Each row is followed by roughly how far along a hidden order it lies, from 0 to 20. A new part has a new order.
[ -8.6   8.9  14.8   9.1   1.6  52.0   9.5 -36.1   4.0  -5.8  -0.3   6.3
 -14.2 -14.4  30.0  24.5 -38.2   0.5   0.1  19.4 -17.8  -6.1 -23.5 -13.7
  34.1  35.0  50.8]  14
[-17.0   0.9   3.3  20.9  43.0  95.3   3.6  -1.8  46.4 -20.1 -14.4  -8.0
  12.2   8.9  21.3  66.8 -16.2 -26.4  19.5  -3.9 -30.3  17.6 -25.9  24.9
  44.9  42.8  57.3]  18
[ 14.8  -7.2  -4.0  32.4  68.4  38.4 -35.6  12.6  56.2   5.2   6.0 -15.9
  36.5 -29.7  29.1  62.2  13.1   9.1  70.2 -35.0  -8.9  27.3 -20.4  -5.2
  -3.1 -60.6  49.5]  20
[-18.2  13.9   2.8 -16.5 -18.7  36.2  34.5 -16.8  -7.2  -1.7  -4.0  18.9
 -28.8   8.8  -1.1 -16.1 -31.8 -15.3 -37.7  23.4 -23.6 -11.0 -21.0 -11.1
  39.4  56.0  27.5]  12
[ 13.8  -9.4  12.6 -16.4 -10.5 -73.2   2.7 -62.3   4.5   2.8   3.3  11.8
   4.6 -25.9  27.1 -40.5   1.3  33.6  14.0  16.7  18.9   1.4  14.3 -31.0
 -38.9 -53.3  -7.2]  10
[  7.4  -6.6  -3.6   9.5  26.4 -24.2 -15.1 -12.3  38.7   6.3   6.0  -6.7
  41.2 -10.6  22.9 -12.7  12.4  22.0  53.6 -19.3   8.5  17.8   1.6 -14.4
 -25.4 -62.5   8.6]  14
[ 28.6   0.5  21.2  80.6 -20.4 -24.0 -81.5   6.7 -75.5   7.1  28.3 -41.7
  -2.1 -45.4  13.1  67.9   8.8  52.6  50.3 -18.4  46.9 -31.4  15.8 -18.2
 -22.1 -27.9 -29.0]  0
[ 23.9 -15.8  15.8 -18.7 -13.4 -99.9 -13.7 -69.9  -5.7   6.0   6.5   9.2
   8.7 -36.6  30.2 -52.4   7.3  47.9  26.4  14.3  37.2   5.1  23.6 -32.1
 -63.6 -81.5 -18.9]  8
[-10.3  -0.1  -8.1 -18.1  23.1  -3.8  11.5 -22.4  52.5   0.1  -3.1   5.7
  23.0   1.4  25.4 -24.7  -3.3  11.3  27.1 -13.9  -9.2  22.6 -17.1 -10.7
  -5.6 -19.4  32.4]  16
[ 20.6 -16.1  12.6  -8.2   1.0 -60.3 -20.9 -40.6  -5.5  -8.4  -2.3  -3.5
   2.1 -21.9  13.8 -10.0  11.6  20.6  20.2   6.6  27.8   5.7  17.8  -2.3
 -43.9 -48.4  -9.9]  7

New part:
[ -5.2 -16.9  -1.7  10.2  13.6   5.6  24.3   6.0  16.2 -19.6  13.3 -55.8
  -8.7 -11.9  -8.8   9.5  14.7 -37.4 -24.1   7.3  15.2 -20.7 -22.8  11.4
  -9.8  11.3  -5.8 -25.6   8.6   1.3  -7.4  12.8]  14
[-34.2  -3.7  19.9  11.1 -40.0  -2.2 -31.9  14.0  10.6  27.5   2.0 -45.3
   3.8   6.7  -1.7  12.1  -9.0  -2.7  11.4  14.3 -25.2   9.1  72.4  33.1
   8.1 -38.1 -19.1  -5.0  -6.8   2.6 -17.1   1.2]  2
[-47.7 -19.2  37.3  -4.5  -9.3  -0.9  -8.8  17.3  -1.0  13.8  -1.6 -83.6
   4.2 -17.3   7.2  22.6  -6.1 -27.0 -20.8  22.0 -12.3  -2.2  55.1  44.7
  -2.5 -63.1 -39.1 -40.2   6.4  19.6  -3.8  23.9]  9
[ -2.8 -19.7  -0.4  11.2  13.4   7.9  33.5   4.6  17.1 -28.3  15.8 -61.3
  -6.0 -27.6  -5.3  10.8   8.7 -26.4 -32.8  11.5  22.3 -37.8 -25.9   9.9
  -4.1   3.9 -14.0 -48.9  10.3  12.4  -2.3  33.9]  18
[-26.5   0.0   7.7  24.6 -51.8  -3.1 -30.7  12.3  24.9  28.0   5.9 -63.0
  -4.0   8.3  -9.1  17.5 -12.4 -12.3  22.1  16.2 -29.7   2.3  68.3  36.8
  11.2 -28.3 -17.0   1.6  -8.8   6.6 -26.7   0.2]  0
[ 13.8 -19.0 -11.3   3.1  21.9   8.5  30.4  -2.7   2.0 -37.2   6.8 -23.3
  -3.6  -9.8  -6.2   1.5  25.1 -22.2 -30.3  -4.0  29.3 -18.5 -57.4  -1.7
 -13.6  37.6  12.3 -24.1  10.2   6.8   1.9   7.6]  20
[-10.7 -22.9   9.6   3.5  24.9   7.8  32.0   5.8   3.6 -29.9  10.5 -52.1
  -1.8 -29.8  -2.2   6.2  14.0 -24.1 -43.6   9.2  24.0 -32.7 -26.4   7.6
  -7.6  -2.7 -11.6 -53.7  11.2  11.2   4.1  33.6]  20
[-28.6 -34.1  14.1 -18.5  15.1   5.0   8.8   9.4 -22.1 -22.8  -5.9 -34.8
   1.9  -3.9   3.4  -0.5  30.0 -22.4 -47.8  -2.3  17.1   9.6 -14.4  27.6
 -22.3  -0.2   3.3 -46.5  13.4  16.3  15.1   8.1]  18
[-44.4 -12.5  33.4   5.8 -13.9   0.6  -1.7  19.1   7.5  15.8   4.5 -98.1
   0.7 -24.8   4.2  28.8 -13.4 -29.5 -20.7  30.6 -15.7 -13.2  67.4  43.6
   5.7 -68.2 -40.1 -46.3   4.8  23.5 -10.5  34.3]  8
[-22.0 -31.3  -7.1  -3.7 -14.9  -1.1  13.2  17.1  10.6 -19.5  -8.0 -72.0
 -24.7   5.4 -10.9  25.7  25.0 -76.9 -13.0  12.9  -0.3  14.1  -2.1  36.3
 -15.2   1.2  -5.6 -12.6  10.4  10.4 -11.6   6.8]  11
[-36.3  -1.0  25.5  12.4 -26.3   3.4 -17.1  15.5   3.8  23.8   7.2 -59.8
   9.2 -10.0  -0.7  11.8  -5.6 -11.2   0.4  19.3 -16.8 -10.4  59.0  30.8
   3.5 -40.0 -17.4  -9.6  -1.5   7.7 -15.8   8.4]  6
